[[4, 4, 7, 4, 5, 4, 4, 3, 3],
 [4, 4, 5, 2, 5, 3, 4, 4, 4],
 [3, 3, 5, 5, 4, 5, 3, 5, 5],
 [4, 4, 4, 4, 5, 4, 4, 4, 5],
 [4, 4, 6, 4, 5, 2, 4, 2, 3],
 [4, 6, 3, 5, 5, 4, 4, 4, 4],
 [3, 0, 6, 4, 4, 4, 3, 4, 4],
 [4, 4, 6, 4, 5, 4, 4, 3, 2],
 [5, 3, 4, 4, 5, 4, 5, 5, 4],
 [6, 4, 4, 4, 6, 3, 6, 4, 4],
 [5, 4, 3, 5, 5, 4, 5, 4, 4],
 [4, 4, 2, 5, 3, 6, 4, 5, 4]] Out: 6

[[7067, 6306, 7124, 7415, 6840, 6760, 6754],
 [7147, 6185, 7120, 7428, 7018, 6818, 6355],
 [6958, 6629, 7094, 7185, 6709, 6890, 7295],
 [6846, 7621, 7091, 7040, 5921, 6722, 8691],
 [7247, 6753, 7063, 7241, 7473, 7025, 6177],
 [7350, 8487, 7056, 7098, 6854, 6807, 7317],
 [7445, 5110, 7123, 8451, 6450, 7496, 9453],
 [7148, 7114, 7108, 7293, 6724, 6754, 7145],
 [6993, 6238, 7090, 7268, 7008, 6932, 6711],
 [6979, 6779, 7004, 6872, 7638, 7387, 6508],
 [6908, 7269, 7068, 7026, 6524, 6895, 7938],
 [7076, 7075, 7329, 5396, 2800, 7246, 7803]] Out: 6979

[[128, 122, 129, 155, 125, 85, 143, 158, 92, 131, 147, 125, 87, 141, 148],
 [126, 122, 96, 99, 135, 199, 149, 200, 184, 131, 110, 96, 61, 104, 148],
 [126, 131, 147, 145, 137, 86, 133, 140, 166, 135, 141, 122, 87, 104, 148],
 [123, 122, 105, 115, 140, 201, 146, 186, 171, 131, 116, 104, 69, 104, 148],
 [153, 133, 110, 118, 174, 188, 127, 102, 189, 137, 120, 115, 169, 191, 128],
 [118, 122, 118, 138, 157, 214, 143, 158, 137, 131, 114, 114, 89, 128, 148],
 [126, 137, 145, 122, 103, 154, 143, 148, 80, 131, 145, 145, 95, 89, 148],
 [149, 124, 112, 144, 164, 73, 136, 176, 138, 129, 141, 150, 87, 104, 150],
 [126, 122, 118, 149, 174, 154, 130, 96, 138, 138, 147, 122, 79, 104, 148]] Out: 126

[[624, 438, 574, 418, 592, 353, 595, 602, 456, 474, 336, 289],
 [653, 686, 541, 392, 701, 469, 547, 525, 353, 431, 241, 175],
 [471, 268, 567, 521, 449, 439, 465, 486, 491, 423, 512, 474],
 [459, 575, 575, 664, 484, 574, 371, 381, 652, 640, 588, 457],
 [724, 546, 615, 305, 804, 410, 628, 614, 246, 301, 145, 92],
 [309, 610, 400, 528, 443, 658, 267, 256, 460, 461, 533, 520],
 [781, 216, 699, 400, 610, 159, 769, 791, 462, 450, 300, 224],
 [570, 427, 494, 374, 532, 326, 582, 586, 441, 469, 344, 342],
 [409, 541, 517, 646, 407, 540, 361, 371, 663, 653, 618, 523],
 [415, 825, 420, 627, 415, 553, 351, 341, 712, 794, 580, 484],
 [295, 545, 405, 620, 313, 567, 288, 290, 637, 630, 662, 623],
 [183, 253, 290, 535, 112, 448, 305, 326, 593, 518, 717, 798]] Out: 415

[[4, 7, 7, 5, 3, 6, 7, 4, 3, 7],
 [3, 4, 3, 7, 7, 2, 5, 7, 7, 7],
 [5, 5, 6, 5, 2, 5, 5, 2, 2, 6],
 [3, 4, 3, 7, 7, 2, 5, 7, 7, 7],
 [7, 8, 8, 2, 8, 7, 8, 8, 8, 3],
 [3, 4, 3, 7, 7, 2, 5, 7, 6, 7],
 [3, 4, 3, 7, 7, 2, 5, 7, 6, 7],
 [4, 8, 7, 5, 4, 6, 7, 4, 3, 7],
 [4, 6, 6, 5, 2, 6, 6, 3, 2, 6]] Out: 3

[[9, 2, 4, 3, 9, 9, 3, 3, 2, 3],
 [5, 5, 6, 6, 5, 5, 6, 6, 5, 6],
 [4, 5, 7, 7, 4, 4, 7, 7, 5, 7],
 [4, 6, 6, 6, 4, 4, 6, 6, 6, 6],
 [8, 5, 3, 2, 8, 8, 3, 2, 5, 3],
 [2, 9, 7, 7, 3, 3, 7, 7, 9, 7],
 [3, 8, 6, 6, 4, 4, 6, 6, 8, 6]] Out: 8
---
[ 17   5  -4 -31   2 -11   0] ==> 0, 17

[35 35 34 31 28] ==> 28, 35

[  1 -14 -32   0  -1] ==> -1, 1

[[  5  -1   9   2  -1]
 [ -6 -24   3  15 -24]
 [-29   0  13  19   0]] ==> -1, -29

[-9  8 -6 28] ==> 28, -9

[-11  -7 -13  -5   6  32] ==> 32, -11

[24 29  2  0  1] ==> 1, 24
---
[[ -1   0   0   1]
 [-17  27  14  -2]
 [  2  -1  -1   0]] result: 27

[[ -1  -9  -1 -36  20   3   7]
 [  1 -12  -5   6  16   6  -6]
 [ 21  -5  -2  -1   8  17 -18]] result: -12

[[  8  -7  -9  14   7  -6]
 [ 31 -28  -3  16   5   0]
 [ -5   7  -3   3   3 -17]] result: -28

[[-36   1  -7  -1]
 [  0  -9  23 -24]
 [  3   3  15   3]] result: -9

[[ -8   4  16   2   7 -19]
 [ -3 -19  16  -8 -26  21]
 [-10   4 -26  -4   7 -17]] result: -19

[[ -8   0 -17 -20  -1]
 [-17 -10 -17  20  10]
 [ -6 -31  12  14 -25]] result: -10
---
[30  9 10  0 15] Out: 10
[ -1   7  -7 -27  13  -3  -5] Out: -3
[-10  -7  20  10  26] Out: 10
[ 12 -23 -14  32 -28] Out: -14
[-14 -36 -26   7  13] Out: -14
[ 1 -4  7 27 -7] Out: 1
[ 11 -11  20  26   2] Out: 11
[  4  27  25   7 -15] Out: 7
[  6  31 -20  -7  -1] Out: -1
[ 22   0 -28 -17  10] Out: 0
